Below is a small trained network, with its code and all its weights. Each question gives an input and a class and asks what happens when units are switched off, that is, made to give their printed mean instead of their output.

import numpy as np


def w(rows, s, z=0):
    codes = np.array(rows[::2]) - 128.0
    scale = np.full(codes.shape[1], s)
    scale[-1] = z or s
    return codes * scale


def f(y):
    return np.maximum(y, 0)


def log_softmax(a):
    a = a - a.max(-1, keepdims=True)
    return a - np.log(np.exp(a).sum(-1, keepdims=True))


def net(x, mask):
    res = np.array(x, float).reshape(1, 2) / 4 @ E
    y = f(res @ A[0][:, :-1].T + A[0][:, -1])
    res = res + np.where(mask, y, B[0][:, -1]) @ B[0][:, :-1]
    return log_softmax(res[-1] @ U[:, :-1].T + U[:, -1])


A, B = {}, {}
E = w([
[165,178,254,230,244,162,179,87],'x0',
[197,53,99,193,19,148,59,92],'x1',
],0.012)
A[0] = w([
[223,79,158,149,128,203,185,60,134],'n0',
[192,61,30,117,60,153,45,142,255],'n1',
[152,77,82,144,99,149,136,52,111],'n2',
[114,233,198,141,194,146,198,132,207],'n3',
[149,116,25,79,64,118,76,189,140],'n4',
[220,153,167,224,105,196,78,81,186],'n5',
[152,171,148,119,245,128,211,93,206],'n6',
[64,166,110,165,189,93,113,201,110],'n7',
[89,156,4,105,41,153,72,142,162],'n8',
[185,83,173,243,160,177,88,42,132],'n9',
[93,124,212,154,198,148,175,118,172],'n10',
],0.011,0.0058)
B[0] = w([
[168,143,124,177,116,95,163,98,181],'n0',
[110,88,164,83,10,145,50,147,253],'n1',
[121,164,162,79,152,122,50,116,171],'n2',
[58,145,101,99,207,139,198,153,222],'n3',
[78,97,80,86,114,150,114,119,225],'n4',
[136,146,134,203,99,41,156,49,207],'n5',
[44,111,135,84,152,108,193,172,214],'n6',
[102,117,151,88,130,134,133,148,159],'n7',
[58,86,74,71,93,182,64,133,228],'n8',
[150,193,119,166,130,94,163,73,211],'n9',
[97,81,62,130,150,98,166,133,202],'n10',
],0.014,0.025)
U = w([
[115,58,104,91,117,170,90,176,170],'0',
[248,143,193,173,137,123,107,105,5],'1',
[145,142,133,164,174,102,170,112,111],'2',
[157,120,160,126,115,110,67,103,96],'3',
[101,132,144,80,192,135,150,203,188],'4',
],0.017,0.0027)

Each question gives the input, the list of numbers given to net, and the class t.
The units are the neurons (one row each of A and B). Each row of codes is followed by its name. A weight is (code - 128) times the scale printed after its matrix; where a second scale follows, it is the last column's (A, B and U).
mask holds one flag per neuron, in row order. A switched-off neuron (its flag False) gives its mean, the last column of its row in B, instead of its output. The means were averaged over made-up inputs and are rounded, as every weight is.
A unit's drop is (log p(t) with every unit on - log p(t) with that unit switched off) / (log p(t) with every unit on - log p(t) with every unit switched off).
The circuit of an input: a set's keep is (log p(t) with only the set's units on - log p(t) with every unit switched off) / (log p(t) with every unit on - log p(t) with every unit switched off). Starting from all 11 units, units are removed one at a time, each time the one whose removal leaves the highest keep (on an exact tie, the one counted first), for as long as the keep stays at least 0.8.
units of the circuit, in order: the units of the circuit, biggest drop first
most important unit: the unit with the biggest drop
k most important neurons: the k neurons with the biggest drops, biggest first
drop when u is switched off: that unit's drop, to one decimal
input [3,-1], class 4: 3 most important neurons : (n6; n3; n5)
input [0,1], class 3: units of the circuit, in order : (n8; n3)
input [2,-1], class 4: most important unit : n5
input [8,-2], class 2: 3 most important neurons : (n9; n5; n8)
input [-2,-3], class 4: 3 most important neurons : (n1; n8; n4)
input [1,1], class 2: 2 most important neurons : (n1; n8)
input [0,-2], class 4: drop when n1 is switched off : 0.1
input [-3,-6], class 4: drop when n1 is switched off : 0.4
input [1,4], class 1: drop when n6 is switched off : 0.1
input [1,0], class 2: 2 most important neurons : (n1; n8)
